Rows near named flat spaces through zero
zcjg: [ -52  -26   38  -91   20   17  -25  -55  -82   57  105  105   49  -26
    6 -160  -16 -102  102  188 -116   52]
zcjg: [ -22  149  200   61    7   85  228   11  -40  -26   72   -5   89    4
  148  -84   33  -85   -9  107 -291  309]
zcjg: [-220 -112 -132 -322   82   22  -81   48 -149    2  154  -35    1    7
  -88 -115   -3 -149  222  284  -79  148]
cmcf: [ -31 -123  -60  275  110   75  -26  145  -36  -71 -107  334 -224  100
  -51  -10  -44 -109  -54   36  185 -107]
zjdm: [-204  -53   61 -186   61  355   58  360 -103 -236  -55  294   -9   74
    3  -37  150 -214  -42  -52  -19   25]
jrqs: [  37  -81  -12  -50   76   46  157  159  -93  -32   44  -76  -93  136
  -15   97   73  -66   26   15 -137  160]
zcjg: [  15  138   68  229 -131  -56 -142 -174  201  -81 -187  -64   39 -148
   55  102 -113  171 -158 -306  281 -213]
lzrf: [  64 -120 -204 -177  212  -55   68  156 -214  -22   60  -88 -114  236
  -56   75   30   55  -36  -31   -8  273]
lzrf: [  80 -115  -72  -10  104   93   97  147  -80   -6    9   83  -92  138
  -21   58  106  -29  -58   24  -52   56]
lzrf: [-162  138  -20   65  -58  -65 -201  -89   98   25  -43   42   91 -135
   -8 -182 -131   37   35   28  212 -134]
zcjg: [ -32 -166 -282   25  -16 -189 -300  -60   90   83  -85  -56 -134  -28
 -193   81 -120  127  103  -32  395 -370]
cmcf: [-142  -67 -294 -271  -33 -103 -282  113   53 -136 -114   29  -95  -71
 -245  129   13  -20  -31 -124  369 -297]
lzrf: [  61   57  -95  -16  -62 -160  -71 -150   95   68  -11 -129   40  -86
  -36   57  -16  122  -32   -4   65  -68]
flrr: [ 169  326  303  472 -168 -112  114 -284  247   69  -41 -334   98 -155
  193   25 -112  111 -150 -172  -74   49]
jrqs: [-134  -27  -93    4  -96 -113 -229  121  102 -132 -216   79  -91  -43
 -147  114 -128   67   38 -299  428 -385]
cmcf: [ 204   49   68  348  116 -185   62 -134  -92  201  153   98 -132   72
    7 -235 -117 -161  -29  252 -138  136]
zcjg: [ 140   -8   31 -162  -53 -207  114  -78  -49  103  170 -242  -26  -11
  -78   68   35 -116  116  127 -287  106]
lzrf: [ -16  -49  -22   48   11  128  -59  144   18 -205 -149  257 -135    2
  -64  114   63 -117 -193 -176  188 -174]
zjdm: [  20   95  133  -52 -213  -84  -20 -163  155  -99 -100 -187   92 -174
   31  213  -25  101  -23 -258   21 -132]
zcjg: [ -44   43   17 -258   67   12  215  307 -156  -26   98  -12   28  154
  -27  -52  104 -115   86   60 -244  253]
flrr: [ -21  -14 -141 -182  118  -38   65  196 -117   35   63 -132    0  164
  -42  -23   34   59   51    8  -27  185]
zjdm: [  56  -85 -195  155  171 -162  -73  164 -113   82   22  216 -245  163
 -171 -130  -76 -133   -8  132  168  -63]
zjdm: [  68  124  -33 -424   73 -184  209   65 -184   82  222 -473  155  140
   26   -4   51   97   91   -1 -339  497]
jrqs: [ 201  141  138  206 -101 -198   45 -282  103  110   47 -223   30 -104
   61   32  -75   46  -63  -31 -110   26]
lzrf: [ -12   -8  -61    3  -15  -67   -6   48   37   47  -25 -108   -2   32
  -29   38  -27   96   72  -36   64  -47]
flrr: [-159 -104 -247 -156  186   45 -156  245 -153  -77  -27  195 -101  144
 -123 -107  -21  -38   -6    8  256    4]
jrqs: [   3  -46  -85   49  149  -48   83   78 -132  163  108   96  -21  153
    8 -192  -33   12  122  260 -100  180]
cmcf: [  73 -136 -154 -431  110  -61  169  142 -208   -3  180 -203  -61  152
 -106  143  165  -92   73  127 -295  305]
flrr: [-112   67   74   88 -163  -32  -95  -99  172  -90 -161  -95   62 -142
   39  127 -107  149   41 -215  192 -186]
cmcf: [ -46  -40  -34 -136   -3  138  -63  200    1 -205 -135   62  -43   35
  -54  146   78  -12 -139 -305  188 -138]
cmcf: [ 138  318  450  348 -118  -17  291 -124   80  110   56 -117  191  -42
  266 -162  -71   21  -16  -45 -344  217]
zjdm: [-226   65  -49 -610   41  110   13  150 -163 -102  131 -184  231   18
   14  -82  105   -5   97    5 -163  310]
flrr: [  14 -173  -59  205   15   74  -96   40   39 -111 -190  306 -178   26
  -47  141  -28   19  -86 -134  268 -275]
zjdm: [-349 -173 -236 -268   88  198 -183  286  -71 -104 -131  256   50   89
  -59  -64   -6  142  166  -23  319 -137]
flrr: [-195  -76 -201 -251   37  -80 -160  215  -58 -121  -72  -94  -75   71
 -157   81  -71   37  113 -167  277  -79]
zjdm: [-120  -26  -92 -430  133   87  100  335 -212   -3  120  -97   99  202
  -27 -106  100    0  131   15 -138  260]
zcjg: [-195   64  -23 -123 -109  -97 -111   67   67  -35  -84   13   83  -76
  -56  -30  -94   73  161  -73  160 -158]
jrqs: [  94  -32  125  -34   42   55  186   21 -119   44  181   93  -55   30
   -1  -83  112 -298   25  272 -374  180]
flrr: [  45   44  201  245 -100   80   48   -9  109  -69  -40   53  -93  -90
    8   46   18 -214  -71  -36  -49 -143]
jrqs: [ -50 -132 -108 -581  138  108  130  287 -273  -69  166 -110   37  192
  -67   33  186  -95   91   32 -253  304]
jrqs: [  -9  -84 -116 -138  -93  -51 -133 -107   89   29  -57  -12   52  -96
  -61  106   18  139   50  -29  119 -224]
cmcf: [ -39  -92  -94   12 -159 -112 -143 -170  179  -66 -180  -84  -26 -143
  -52  291  -67  210   53 -166  242 -287]
cmcf: [  65  -22   25  175  -39   31    4 -164   91   40  -18   39  -17  -82
   43   44   17   12  -51   93  -25  -61]
lzrf: [  72  237  224   81   60   21  281  -34  -84   89  201 -160  125   40
  175 -205   33 -112  -36  190 -423  474]
zcjg: [120 -44 -27 -39  35  -3 103 114 -45 -12  12  33 -78  84 -49  84 100 -61
 -73 -23 -83  19]
jrqs: [  14  -17  174  -68   25  193  191  104 -100  -10  117  127   32   41
   65  -92  133 -218   25  160 -328  156]
lzrf: [ -99   72  152  -77 -101   84    0  -86   45  -48   67  -73   83 -149
   35  -43   25 -160   54   87 -149   25]
jrqs: [  30  181  292  339 -173  101  -27 -172  202  -66 -150  143  101 -186
  153  -29  -60   25 -157 -200   77 -209]
zjdm: [  52  202   95  -33 -233 -139  -66 -253  229  -22  -91 -353  188 -215
   64  173  -40  234  -76 -293   71 -120]
jrqs: [  73   83  139 -141  234   68  363  151 -326  160  349  -97   92  248
  139 -320   84 -183   92  346 -582  673]
zcjg: [-113 -171 -190 -292  103   96  -91  151 -128  -97   39   92  -90   57
 -131   30   91 -134   23   85   53    6]
zjdm: [-14   0 157  89 -92 119  54 -27  70 -64 -74  97  39 -64  79  59  20  -4
  -4 -71 -43 -87]
flrr: [  62  -90  -38  -36    3  -56  -64 -123  -21   57   60  -90  -37  -18
  -36   32  -21   -8   39   43  -13  -33]
lzrf: [ -47  -39 -340  -39   54 -308 -238  171   10    6 -119    6 -175   84
 -253   44 -132  100   24 -142  452 -251]
flrr: [ -78  -43 -202 -188  259  -84   48  211 -273  106  151   21  -17  255
  -39 -230  -49   23  134  204  -51  351]
jrqs: [  31   -7   65  280  132  122   10   74  -82   59   30  391  -83   82
   34 -274  -20 -178  -81  176    0   -5]
zjdm: [ -91   69 -119 -132 -143 -212 -299 -171  143   76  -54 -158  126 -170
  -91  -34 -135  188   98 -111  289 -295]
jrqs: [  56    8  -10  311 -106  -70 -130 -171  201  -57 -178   51 -109 -137
  -26  164  -76   62 -133 -142  262 -290]
cmcf: [-130  122   69 -332 -113  -36  -23  -67   21   48   88 -368  272  -86
   63  -52  -26  145  185  -65 -110  106]
zcjg: [ -48  -86  -84 -213  106   61   43  189 -141  -70   56  -53  -60  126
  -57   34   64  -80   26   -5  -47  147]
zjdm: [   7 -141  -14   30  -91   55  -91  -70  100 -125 -104  -14 -124  -95
  -68  251   29  -48  -38 -120  124 -239]
cmcf: [-143 -125 -278 -429   47  122  -15  247  -40 -213  -84   17  -34   44
 -126  250  204   27  -64  -68   95   20]
lzrf: [-11 -27 -96 -38  41 -14 -46  67 -21 -10 -21  67 -38  35 -54  -7  12   4
 -28  -4  88 -40]
lzrf: [ 104  -12   12   81 -160 -120  -59 -154  171  -47  -65 -141 -106 -157
  -94  246   15  -60  -64  -94   57 -240]
cmcf: [  99  198  210  231 -103   76   57 -162  145    6  -91   32  172 -103
  192  -33   -4  157 -182 -170  -16  -27]
jrqs: [ 334 -112 -163  406  251 -167  164  -34 -117  237   21   57 -179  298
   57   -6  -65  239 -104   88    1  207]
zcjg: [  28  222  128   16 -141  -99  -56 -401  148   64   90 -425  199 -238
  121  -11  -64   93  -42    0 -108  124]
flrr: [  96  222  272   44 -132  118  167 -161  105   15   98  -36  171 -180
  138  -72  145 -156 -141  115 -356  114]
lzrf: [  14  -32  124 -118 -218  -23    0  -49  126 -176  -75 -140  -60 -166
  -82  316   60 -133    5 -197  -39 -215]
cmcf: [ 147  329  339  117 -211 -120  140 -397  173   78   81 -525  267 -207
  234   40  -64  152  -56 -145 -285  217]
zjdm: [-183  -55   25  -13  -92   56 -171   56   62  -93  -94  190  -33 -102
  -81  -28  -60 -111  103  -32  191 -296]
cmcf: [ -33   42  -12  -32  -41 -123  -61   67   16  -30    8  -66  -79  -28
 -116    3  -44 -132   38  -33   63  -88]
flrr: [-208  -26 -145 -475  109   52   79  323 -186  -94   93 -135   48  145
  -71  -10   93  -47  144   45 -105  285]
flrr: [ 103 -124  -33 -257  146  -17  245  204 -252   10  205  -49 -125  201
  -78   36  142 -235   71  192 -373  330]
flrr: [  91 -100   -7  297   41   10   -5   32   15   78  -82  317 -115   71
   -8  -53  -40   14  -18   44  109 -193]
lzrf: [ 115   36  104  323 -197  -90  -87 -165  246 -119 -241   12 -103 -160
  -11  279  -76   80 -160 -335  253 -372]
zjdm: [ -33   98   90 -155  -62   69  137  160   21 -132  -67 -166   97   33
   59  145   74   86  -38 -259  -61   99]
zcjg: [ 117  231  190   91 -101 -246  158 -131   51   56   77 -396   59  -43
   67   43  -95   24   26  -92 -203  211]
[ -51 -369 -331 -346  160  173 -112  247 -164 -120   25  275 -242  111
 -247  131  215 -240  -24  165   83 -134]
jrqs
[ 114 -125 -104   -6    8 -150  -18  -59  -17   33  -11  -72 -114   43
  -79  158  -27   63   28  -38   45  -60]
zjdm
[ -28   82   67  125  -98   81  -37 -258  150   25  -50   74  152 -184
  130  -27    6  119  -61   87   -9  -48]
jrqs
[-128 -180    9 -110  146  312  125  283 -184  -66   87  361  -88  129
  -17 -127  159 -301   75  292 -201  115]
flrr
[ 194  170  263  285  -39  -62  193  -68   22   85   74  -13   -2   -3
   95  -97  -17 -129  -81   28 -246  107]
cmcf
[ -44   53   65 -132  -95  150   14  -75   85 -124  -24  -61   98 -142
   51  113  123  -31 -103  -46  -80   10]
lzrf
[  41  -75  -52  352  -18   10 -108 -104  128 -109 -128  240 -261 -112
  -90  134  -11 -183 -181   58  201 -244]
jrqs
[ -81 -103  -59 -437  276  233  226  423 -376 -112  193   47  -29  303
  -10 -100  190 -222   20  115 -307  497]
jrqs
[  37  267  356  371 -191   45  150 -273  220  158   18  -87  245 -192
  256 -159  -57   89   37  105 -236   32]
flrr
[ -42   80   45 -246   68    3  149  134 -150   22  154 -146   99   97
   33 -114   47  -63   85   79 -252  321]
zjdm
[ -27  -19 -127 -150    0   14  -81   42   19  -47  -67   19   39   -4
  -39   64   47  112  -62 -106  137  -79]
flrr
[-163 -113 -153 -464  201   74   30  296 -302   32  193   63   43  204
  -76 -220   69 -115  195  217 -151  275]
zjdm
[ -26 -103  -96 -265  134    8  111  200 -213  -68  152   99 -145  111
 -131  -11  124 -309   35  238 -222  227]
zcjg
[ 148   49  166    8  -77    5  239  -38   25   -4   53 -132   21  -16
   67  140  108  -58  -33    3 -311  137]
flrr
[ 111 -155  -65   39   68   -8  -23   -7  -70   97   71  160 -120   55
  -80  -48   36 -119   16  166  -41  -91]
cmcf

Rows near named flat spaces through zero
ll-sd: [  84  -50  -58 -137  -67 -103  -97    3 -119  179  -44  101  -73  173
   19  114  193  -15  -83  159  -74  184]
jp-md: [ -93   87 -124 -237   43   43   95  181  -18  141  -11  -94   95 -181
  -33  110    9   84  -84 -144  -17  -65]
jp-md: [-190  111   14  -39   39   -7   24   53  -53  -85  -28  -51   72  -91
 -135  -99 -113   74  -81 -151  137 -148]
ll-sd: [ 130   80 -137 -257  144  163   29  -60   92   17   16  137   63  -12
 -142  202  294  113  -37   17   67    6]
cc-bc: [ 232  135  159   15  203   14   54  -73   58 -201  -16   84   60  -73
   60   18   17  158   85  -10  302  -14]
cc-bc: [-239 -110   81   54  -73 -132  -12   82 -100   52  -94  -12  -95  107
   50  -17  -47   26   -3  122 -139   54]
jp-md: [ 191   72  183  163   98 -139  -51 -179  -99 -175   -4  128   68   98
   26 -160 -111   75  125   92  209  -67]
ll-sd: [-113   32  -31 -209  135   -2  -91   68  -45  -21   24  165   83   77
   -5   48  142  178  -57   77  177   57]
jp-md: [ 203   -4 -142 -113    8   22 -276 -246 -124  -78   50  418  204  228
  -28  -84  139  -11   47  296   31  -71]
zl-fq: [ -68 -147  136   66   68  -49  -26   35  -26    5   66 -130 -176   95
   48 -140  -77  125  -25    7  193  111]
jp-md: [ 403  133  153   54  203   35  -57 -241   96 -273   41  278   86  111
   67    4  150   81  158  122  242    2]
ll-sd: [-151  -26  400  392  329  -47  230   49  254 -164  -14 -258 -201 -272
  -10 -134 -286  136  314 -205  222  -61]
ll-sd: [  12   56   70  275  -97  -92   66  -35   -7  -55  -44  -71   55 -129
  110 -109 -245 -170  106  -85  -75 -102]
cc-bc: [ -41 -116 -121  114 -147    0   44  -43   39  150   -3   83   -7  102
  262   70   85 -195   80  126 -353   52]
bz-dl: [  37  119  -80  -11 -191  -88 -185  -56 -106   26 -127  155   45   10
 -115  -64    8 -271  -68    4 -176  -79]
jp-md: [ 141  302  -46  -54   17 -153 -432 -245 -271 -195  -16  380  307   38
 -361 -417 -164 -139  -25  -33  277 -344]
zl-fq: [-169  127 -118  -76 -155   12 -179   26  -16  -50   -4  101   71   58
 -197  -45   65 -208 -153 -100 -104  -55]
ll-sd: [-254 -205  -79  147   -6   55 -122  -22   63  -16  115   74  -11   67
   91 -110  -41  -56   58  104   40   83]
zl-fq: [-15   1 -23 -20 -29 -43 -25  36 -28  39 -27  78  50  13  99  47  23 -29
  29  72 -88  25]
jp-md: [ -51   29  100  223   -1   44   68    5  122 -178    8  -80   -2 -135
  116  -76 -152  -67   52 -120  112  -21]
jp-md: [  60  -74 -138  -13  115  187 -211 -262  111 -124  113  244    8  105
 -277  -52  198  -13   18  115  220   28]
jp-md: [ 274   16  255    8  293   20  252  -47  133  -78  -17  -65 -125   -4
  100  166  125  304  155   39  180   83]
cc-bc: [ -39 -168   68  235 -115   -2   25   -8   54    0   54 -169 -117   24
   52  -89 -170 -110   84   16 -166   20]
zl-fq: [-189  -33  124   35   98   40   16  157   95  -67   27 -183 -108 -152
  -12 -121 -154   72   -9 -171  162  -15]
bz-dl: [ -52   90 -283 -127 -132   89 -321 -160  -78  -92   86  326  250  142
 -231 -117  103 -194 -114   59  -22 -133]
cc-bc: [-141 -136  296  176  233   89  257  140  223 -149  132 -388 -230  -88
   75  -38 -155  287   75 -180  278   94]
zl-fq: [ 164  202 -279 -249 -180   18  -85   -2  -74  150  -30  156  217  -21
  -97  153  166 -228 -109  -40 -286  -90]
bz-dl: [-313  190 -354   90 -495  -97 -509 -167 -327  -64  -93  276  310  -12
 -365 -533 -333 -616 -221 -128 -235 -458]
zl-fq: [  17   36  151  164   28  -21  348  118  126   28  -57 -281  -62 -204
  170  141 -130   32  123 -155 -145  -21]
ll-sd: [ -12 -140  -40  114  -76  106   74  -96   59  -41   41  -59  -61   73
   28   19   13  -10    2   71  -68   31]
bz-dl: [   4 -184    7  -14  105  166    5  -38  189  -55  159  -12 -147  172
  -14  131  229  126    3  106  103  234]
bz-dl: [  -5  120   54 -174   91  -48   42   82  -25   58 -101    1  -58  -34
  -76   76  117   92  -76  -79   53    3]
bz-dl: [-126 -146 -237 -123 -111   44 -124  -90 -186   62   11  172  120  151
  -10  -29   50   54 -106  237  -15  -14]
zl-fq: [  17 -128  206  115  301   57  232    6  255  -36  117  -94 -156   65
  103  184  142  254  227   55   79  179]
zl-fq: [  15  277 -106 -241   -3 -130  -91   18 -175   65 -118  265  232   12
  -47   38  115  -41  -70  -15  -64 -144]
ll-sd: [ -28  -83  324  140  164 -130  317  120   34   66  -93 -327 -275  -68
  104   63 -108  250  100  -62   60   93]
zl-fq: [-132   19  -34   80 -107  -20   73  141    2   72   15 -194   23 -168
  111  -76 -205 -121  -34 -193  -79  -63]
cc-bc: [  81  -12  -25   33   74  -14  -84 -105  -15  -20   77  137   62   79
   59  -63   34   13   54   72  136   27]
cc-bc: [-290 -103 -242 -220 -201  122    1  157  -17  166   12  -70   -4   65
  -52  109  109  -61 -187    1 -343   -9]
ll-sd: [-112  -50   59  132  -41  -91  -55   33  -74    2    5  -54   -8  -26
   88 -205 -220  -50   35  -28   16  -65]
cc-bc: [-118   10   98   35  229  146   73   13  161 -238  190  -84   47  -14
  -47  -82  -54  226   38 -134  318  -49]
bz-dl: [ 135  114    3 -193   42   31  110    5    1   19  -95   38    9   11
  -56  186  184   98  -40   13  -90  -32]
bz-dl: [ -93   95 -243  -80  -80   26 -203  -57  -48   55   46  166  172  -31
 -196  -94   18 -207  -67  -71  -39 -121]
bz-dl: [-65  13  59  87 -73 -43 -12  88  29 -35   4 -87 -36 -31  34   0 -69 -83
 -26 -70 -11  72]
jp-md: [-211 -122   20   75 -213  -47  110  229   39  191  -55 -312 -230  -54
   77   85  -65 -151  -98 -115 -289  148]
jp-md: [-225  163 -123 -228 -146 -120 -187  124 -238   73 -158   78   79  -53
 -222  -68  -21  -80 -261  -90   32  -79]
ll-sd: [  71   27  151 -217  201   60  250  159  104   22   34 -204 -125   26
   -4  238  176  330  -39  -79   67  104]
cc-bc: [  55   10  223  148  128  -84  342  164  169  107  -17 -260 -145 -125
  271  193  -23   75  174 -126 -114  122]
zl-fq: [ -21   11  169 -104  158  -16  396  251  115  160 -115 -326 -208 -181
   92  332   95  256   -1 -132  -25  154]
bz-dl: [-149 -324  168  194  137  100   25   42  190 -106  265 -216 -241  180
  110  -62  -26  197   55   50  248  279]
zl-fq: [ -20 -223  203   76  -25  -71  213  113    5  145  -66 -319 -357   83
  124  102   -1  146  -22   53  -97  218]
jp-md: [  77  -10  101  293  148  -41  -81 -105   37 -181  206    4  159  -83
   80 -270 -316   10  220  -49  321  -79]
zl-fq: [   9   -2  279  139  -25 -129  206  156   41   32 -124 -315 -228 -100
   19   63 -145   20   56 -112 -157   43]
cc-bc: [ 247   87 -212 -194  -42  122   72  -16  120  120   26  138  160   -9
   16  362  294 -100   60   79 -339   32]
zl-fq: [-198 -122 -418 -208  -93   81 -403 -127 -122   79  153  500  234  317
   57  -52  284 -112 -126  298   24  100]
cc-bc: [  73 -142   42  162  108   10  -66 -153   67  -42  111  123  -54  146
  141  -73   57   23  130  149  148  125]
bz-dl: [-208  101  123   38  -62  -88 -121   11 -206 -244  -89  -14  107  -38
 -184 -333 -340   61  -81  -71  136 -299]
bz-dl: [ -91  136   94  -89  -97  -39  146  177   25   29 -120 -232 -106  -72
 -213  148   11  -28 -110 -193 -239  -42]
ll-sd: [ -30   36   20  -12  -79   52 -208  -37  -59 -252   55   76   79   83
  -80 -200  -97  -15 -118   -1  177  -73]
cc-bc: [-175   -6 -135   43  -57  -38  -68   17 -101   94   59  -77   77 -101
  -91 -179 -190  -85  -68 -136  100  -87]
bz-dl: [-164  -41  203  -75  308    9  178  194   34  -59   93 -255  -63 -108
   19  -38 -136  428   11 -136  390   19]
zl-fq: [-129  -50  114  155   76   97 -248  -89  154 -259  197  -42 -123  100
 -357 -295  -87  -66   -6 -137  247  -23]
ll-sd: [-220   44  -49   38 -124  -27 -218   -3  -25  -63  -47  127    3   38
 -132 -153  -21 -214  -79  -39  -60  -59]
jp-md: [  27  142 -177 -228   36   21  -49   44  -78   60  -11  113  197 -118
  -68   86   70   36  -92  -44  123  -38]
jp-md: [ 314  -42   52  160  140  -23 -154 -268   40 -153  116  352  123  192
  191  -38  100    7  239  287  165   91]
ll-sd: [  21  -61 -177  -60 -198   31 -399 -233 -185 -133   41  349  114  313
 -128 -212   76 -142 -139  252   22  -42]
jp-md: [ -93   77  159   62 -114 -150  -86  144 -117   -6 -132 -210 -131 -165
 -129 -231 -293 -116 -105 -210   40  -94]
zl-fq: [  49 -175  156  214   66  -31   66   -1   70  -26  103  -84  -83   66
  286  -70 -120   66  176   96   17   93]
bz-dl: [  72  -32 -122 -207  -39   14 -253  -94  -93   67   -6  216  -40  201
 -174  -21  222  -40 -121  148    0   60]
bz-dl: [ -32  -38 -138   52    8  110  -83 -125  110  -28  100  136   56   57
  -83   10  112 -110   49   38  -28    9]
cc-bc: [ 117  -38  -56 -180  -24  -35 -111  -66 -118   68 -125  253  -26  163
   73  118  246   50  -64  267  -26  120]
cc-bc: [ 112   31  -14  228   62   63  -90 -272   30 -206  118  126  113   17
  -13 -266 -123  -73   86  -34  266 -139]
ll-sd: [-173  -72  -67  -94 -194  -91 -218  129 -207   53  -23    9   -2   77
   55 -136 -100  -57 -201   56   35   71]
cc-bc: [  -3  -48   28   82   -2   24   67   19   56    9   27 -115  -50  -58
   29   -4  -67  -11   31  -48   -8   16]
ll-sd: [-231 -165  326  302  174  -71  328  175  124  -16  -43 -413 -234 -229
  106  -12 -310  223  192 -110   88   43]
[ 113   18 -233   92   -7  -66 -273 -291 -185  -24  143  398  346  132
   75 -231  -63 -119   94  189  183 -103]
cc-bc
[ -98  -92  -42   80   23   -3 -118  -20   14   30  108   26  -32   48
   55 -142  -34  -54   -1  -11  136   71]
bz-dl
[ -97  -99  272   90  206  -71  460  255  188  192  -68 -397 -279 -161
  173  292   -1  241  177 -102 -143  168]
zl-fq
[ 129   -7   86   -6  141   18  187   56   96   55    1 -104  -33 -110
  110  133   10  126  129  -18  -21   22]
zl-fq
[  91  137  -33  -70   -4   14  115   -7   37    6  -40   48   94  -10
    9  161  116  -18   20  -28 -157  -56]
bz-dl
[ 365   85  -80  -71 -213  -33 -302 -265 -153  -64 -158  338   37  159
 -169  -54  138 -251  -58  227 -162  -71]
cc-bc
[ 283 -217   35  129   27  113  258  -59  194   97  106 -127 -155   96
  373  240  160   61  142  145 -138  245]
bz-dl
[ -59 -127 -167   55 -293   63  -73   71    0   99   64 -142  -26  -16
   57  -24  -95 -251 -110  -34 -230   60]
ll-sd
[-264 -273  -39  132 -157  -25   49   92  -88  127    2 -227 -144   -3
  117  -73 -186   11  -78   54  -34  110]
bz-dl
[  46    6  209  102  150  -43  218  117  151   40   -7 -221 -159 -122
   90  107  -29   88  122 -128   16   91]
bz-dl
[  38 -101 -379  -30 -243   88 -265 -284 -142   57   36  370  173  229
   19  -87  152 -247  -91  264 -143  -36]
ll-sd
[ 135  -94    0  -26  138   58  -78 -112   21  -61  149   68  -22  143
  -19    1  119  159   -9  109  318  166]
zl-fq
